Below is a small trained network, with its code and all its weights. Each question gives an input and a target symbol and asks what happens when units are switched off, that is, made to give their printed mean instead of their output.

import numpy as np


def w(rows, s, z=0):
    codes = np.array(rows[::2]) - 128.0
    scale = np.full(codes.shape[1], s)
    scale[-1] = z or s
    return codes * scale


def norm(h):
    return h / np.sqrt((h * h).mean(-1, keepdims=True) + 1e-5)


def f(y):
    return y / 2 * (1 + np.tanh(0.7978845608 * (y + 0.044715 * y**3)))


def softmax(a):
    e = np.exp(a - a.max(-1, keepdims=True))
    return e / e.sum(-1, keepdims=True)


def log_softmax(a):
    a = a - a.max(-1, keepdims=True)
    return a - np.log(np.exp(a).sum(-1, keepdims=True))


def net(x, mask):
    ids = ['ΓΠΦΨαεζξ'.index(c) for c in x.split()]
    T = len(ids)
    res = E[ids] + P[:T]
    u = 0
    for l in range(3):
        r = norm(res)
        for j in range(2):
            rows = slice(2 * j, 2 * j + 2)
            q, k, v = (r @ M[l][rows].T for M in (Q, K, V))
            z = softmax(np.where(np.tri(T) > 0, q @ k.T / 2**0.5, -1e9)) @ v
            o = O[l][rows]
            res = res + np.where(mask[u + j], z, o[:, -1]) @ o[:, :-1]
        u += 2
        y = f(norm(res) @ A[l][:, :-1].T + A[l][:, -1])
        res = res + np.where(mask[u : u + 4], y, B[l][:, -1]) @ B[l][:, :-1]
        u += 4
    return log_softmax(norm(res)[-1] @ U[:, :-1].T + U[:, -1])


Q, K, V, O, A, B = {}, {}, {}, {}, {}, {}
E = w([
[222,111,78,150,191,108,182,213,157],'Γ',
[67,78,110,19,113,154,144,134,83],'Π',
[165,137,197,164,199,254,140,86,107],'Φ',
[111,157,202,124,51,148,134,130,214],'Ψ',
[155,152,138,127,62,169,96,100,218],'α',
[150,206,156,84,120,112,125,92,170],'ε',
[220,182,101,99,30,209,1,139,190],'ζ',
[181,209,203,31,105,55,113,142,130],'ξ',
],0.0098)
P = w([
[182,65,199,77,145,133,1,112,155],'0',
[205,109,152,115,110,79,91,112,85],'1',
[183,129,122,121,93,88,104,129,100],'2',
[165,141,130,122,101,87,121,138,111],'3',
[154,134,122,117,96,90,133,142,116],'4',
[138,144,124,122,101,99,139,140,124],'5',
[125,148,115,114,106,108,146,136,131],'6',
[108,146,126,123,106,113,154,139,145],'7',
[107,151,129,121,113,116,174,142,150],'8',
[98,147,98,119,113,132,152,144,160],'9',
[90,154,89,98,134,142,164,135,154],'10',
[84,160,87,102,140,140,181,125,163],'11',
[67,152,60,133,133,173,171,138,164],'12',
[91,153,53,133,167,162,175,124,173],'13',
],0.0071)
Q[0] = w([
[193,108,137,81,111,161,114,124,225],'L0H1',
[125,125,145,133,17,104,80,95,148],'L0H1',
[169,167,157,124,170,250,162,171,198],'L0H2',
[99,70,158,158,192,195,121,91,1],'L0H2',
],0.0058)
K[0] = w([
[120,81,155,145,227,176,123,144,71],'L0H1',
[123,154,156,133,125,179,153,99,84],'L0H1',
[147,42,68,138,186,89,218,255,163],'L0H2',
[250,172,139,167,182,161,120,166,156],'L0H2',
],0.0062)
V[0] = w([
[151,95,38,134,204,100,231,193,123],'L0H1',
[117,133,40,195,138,48,137,236,143],'L0H1',
[95,213,173,149,195,252,78,107,4],'L0H2',
[165,134,204,195,51,135,150,160,103],'L0H2',
],0.004)
O[0] = w([
[17,109,76,176,125,162,218,32,149,66],'L0H1',
[3,43,51,191,128,149,99,60,163,1],'L0H1',
[75,29,211,130,172,143,175,127,238,77],'L0H2',
[158,72,97,148,186,33,190,21,105,149],'L0H2',
],0.0046,0.0047)
A[0] = w([
[81,65,139,83,35,42,206,93,113,253],'L0N1',
[81,148,126,199,2,79,166,114,174,183],'L0N2',
[119,145,58,222,78,72,194,85,151,200],'L0N3',
[123,142,123,70,53,104,22,62,123,211],'L0N4',
],0.0052,0.002)
B[0] = w([
[162,189,172,69,30,183,113,184,86,139],'L0N1',
[188,181,131,96,202,254,107,166,87,135],'L0N2',
[34,181,162,59,186,178,59,146,94,154],'L0N3',
[126,163,212,42,135,176,144,196,167,252],'L0N4',
],0.0077,0.0024)
Q[1] = w([
[106,133,185,164,90,108,112,154,209],'L1H1',
[57,82,145,142,117,169,125,103,180],'L1H1',
[59,44,109,198,133,103,91,28,122],'L1H2',
[26,2,138,215,155,122,78,24,101],'L1H2',
],0.0062)
K[1] = w([
[162,139,194,188,85,157,104,112,147],'L1H1',
[225,139,159,108,112,94,47,156,187],'L1H1',
[131,106,242,136,62,139,64,28,112],'L1H2',
[158,86,230,65,78,184,112,2,164],'L1H2',
],0.0059)
V[1] = w([
[207,82,19,204,168,144,177,109,125],'L1H1',
[147,163,199,171,65,229,238,125,142],'L1H1',
[2,165,139,24,62,130,56,119,84],'L1H2',
[104,210,169,71,123,230,159,130,203],'L1H2',
],0.0048)
O[1] = w([
[192,95,175,81,163,148,232,182,151,113],'L1H1',
[64,107,27,155,154,183,184,101,102,175],'L1H1',
[234,101,180,90,169,184,134,87,111,2],'L1H2',
[144,127,142,2,116,165,157,128,132,126],'L1H2',
],0.0067,0.0055)
A[1] = w([
[172,76,134,142,228,192,253,120,79,104],'L1N1',
[144,186,161,133,70,187,180,115,115,216],'L1N2',
[226,42,204,82,104,144,74,22,91,143],'L1N3',
[147,135,117,116,147,79,187,191,247,252],'L1N4',
],0.0058,0.0023)
B[1] = w([
[37,128,52,150,210,94,117,182,150,211],'L1N1',
[190,110,45,53,183,116,179,154,165,255],'L1N2',
[231,179,253,100,33,128,115,133,26,195],'L1N3',
[176,117,54,80,61,167,99,99,74,253],'L1N4',
],0.0062,0.0047)
Q[2] = w([
[111,103,242,115,22,175,79,63,143],'L2H1',
[73,34,232,163,36,149,76,78,150],'L2H1',
[88,213,25,50,3,154,34,196,167],'L2H2',
[237,31,233,131,161,145,119,49,79],'L2H2',
],0.0056)
K[2] = w([
[192,205,86,120,37,32,12,253,188],'L2H1',
[196,250,151,148,50,9,51,248,144],'L2H1',
[93,56,20,83,83,184,241,70,45],'L2H2',
[204,228,126,132,130,48,51,228,165],'L2H2',
],0.0056)
V[2] = w([
[173,118,148,196,195,219,177,39,2],'L2H1',
[80,131,138,134,74,65,51,142,216],'L2H1',
[226,166,98,235,233,97,125,77,194],'L2H2',
[220,183,146,105,182,134,235,147,102],'L2H2',
],0.0051)
O[2] = w([
[156,254,48,81,83,117,67,217,103,165],'L2H1',
[164,90,178,155,213,132,204,120,97,27],'L2H1',
[131,232,47,85,177,118,35,48,56,104],'L2H2',
[58,87,65,115,159,168,128,71,179,255],'L2H2',
],0.0066,0.0047)
A[2] = w([
[103,66,152,166,117,187,182,115,173,19],'L2N1',
[213,137,113,31,93,211,229,112,68,255],'L2N2',
[163,167,91,187,197,159,188,1,23,63],'L2N3',
[46,72,98,129,113,92,155,127,190,78],'L2N4',
],0.0071,0.0033)
B[2] = w([
[105,210,80,111,51,140,106,241,126,121],'L2N1',
[154,172,92,2,70,101,119,140,165,254],'L2N2',
[105,190,76,58,67,168,85,197,112,130],'L2N3',
[149,116,220,63,115,180,127,192,171,136],'L2N4',
],0.0087,0.0091)
U = w([
[254,144,242,51,98,211,147,102,61,228],'Γ',
[133,210,13,115,69,101,85,198,64,140],'Π',
[37,68,134,63,246,214,149,43,241,232],'Φ',
[25,75,192,191,32,134,153,229,210,90],'Ψ',
[77,117,176,141,128,82,123,118,81,36],'α',
[53,156,206,152,168,56,106,69,168,81],'ε',
[220,39,123,183,208,64,126,125,141,163],'ζ',
[135,88,161,186,122,158,12,98,181,4],'ξ',
],0.0046,0.0022)

Each question gives the input, a string of symbols that net reads in full, and the target symbol t.
The units are the heads (2 rows each of Q, K, V and O) and the neurons (one row each of A and B). Each row of codes is followed by its name. A weight is (code - 128) times the scale printed after its matrix; where a second scale follows, it is the last column's (O, A, B and U).
mask holds one flag per unit, layer by layer, with each layer's heads first. A switched-off unit (its flag False) gives its mean, the last column of its rows in O or B, instead of its output. The means were averaged over made-up inputs and are rounded, as every weight is.
A unit's drop is (log p(t) with every unit on - log p(t) with that unit switched off) / (log p(t) with every unit on - log p(t) with every unit switched off).
The circuit of an input: a set's keep is (log p(t) with only the set's units on - log p(t) with every unit switched off) / (log p(t) with every unit on - log p(t) with every unit switched off). Starting from the 12 units with the biggest drops (on a tie, the unit counted first), units are removed one at a time, each time the one whose removal leaves the highest keep (on an exact tie, the one counted first), for as long as the keep stays at least 0.8.
circuit, biggest first: the units of the circuit, biggest drop first
k most important neurons: the k neurons with the biggest drops, biggest first
which heads matter: for each layer, one digit per head in row order, 1 if its drop is at least 0.15 and else 0, layers parted by /
drop when u is switched off: that unit's drop, to one decimal
input Γ Φ Ψ ε α ε Π ξ Φ Φ Ψ Ψ Π Ψ, target Ψ: circuit, biggest first => [L2H2]
input ξ Φ Γ Π Ψ α, target Ψ: which heads matter => 00 / 01 / 01
input Φ Ψ ξ Γ Π ε ε, target Ψ: circuit, biggest first => [L2H2, L1H2, L2N2]
input ε ε ε Γ ε, target ε: which heads matter => 10 / 11 / 11
input α Π ε, target Γ: which heads matter => 00 / 01 / 00
input ξ α ξ Γ, target ζ: which heads matter => 10 / 11 / 10
input Ψ Γ Π ε ξ, target Ψ: 2 most important neurons => [L0N3, L0N1]
input Ψ ζ Φ ξ Π, target Γ: which heads matter => 00 / 01 / 00
input Ψ Ψ Γ ζ, target ξ: which heads matter => 10 / 11 / 10
input Φ Φ ε Π Γ Γ Φ α Γ ξ Ψ Ψ Γ, target Φ: circuit, biggest first => [L0H1, L0N3]
input Γ α Γ ζ Γ ξ α, target Φ: which heads matter => 00 / 10 / 10
input ζ Ψ Φ Ψ Φ Φ, target Φ: which heads matter => 01 / 11 / 00
input ζ Γ α, target Φ: circuit, biggest first => [L0H1, L2H1]
input Π ζ α, target Γ: circuit, biggest first => [L1H2, L1N3]
input Π ε Φ Π Γ ξ Ψ ε, target Ψ: which heads matter => 00 / 11 / 01
input ε Ψ Φ ε Π ζ ε Γ, target Ψ: which heads matter => 10 / 01 / 01
input Γ ξ ζ, target ξ: which heads matter => 00 / 11 / 11
input Φ ξ Ψ α ζ ζ Φ α Φ Π Γ Π ζ ξ, target Ψ: which heads matter => 10 / 01 / 01
input Φ Γ Π, target Ψ: which heads matter => 00 / 01 / 00
input Γ Γ Φ ξ Φ Ψ Γ ε Ψ Γ Φ Γ Γ, target Φ: circuit, biggest first => [L0H1]
input ξ α Ψ Γ ζ ε Π ζ, target Ψ: circuit, biggest first => [L2H2, L1H2, L2H1]
input ξ ξ ε Γ α Ψ ε, target ε: 3 most important neurons => [L1N4, L2N2, L0N3]
input Φ Φ Γ α ξ ξ Φ Ψ Π ξ ε ζ, target Ψ: most important neuron => [L1N4]
input Φ ζ Φ ξ ε ε Φ, target Φ: 3 most important neurons => [L1N1, L0N3, L0N1]
input Ψ α Γ, target ζ: 3 most important neurons => [L0N4, L2N2, L0N3]
input Φ Φ Γ Φ ε ε ε Ψ Φ Π Ψ, target Ψ: drop when L0H2 is switched off => 1.4
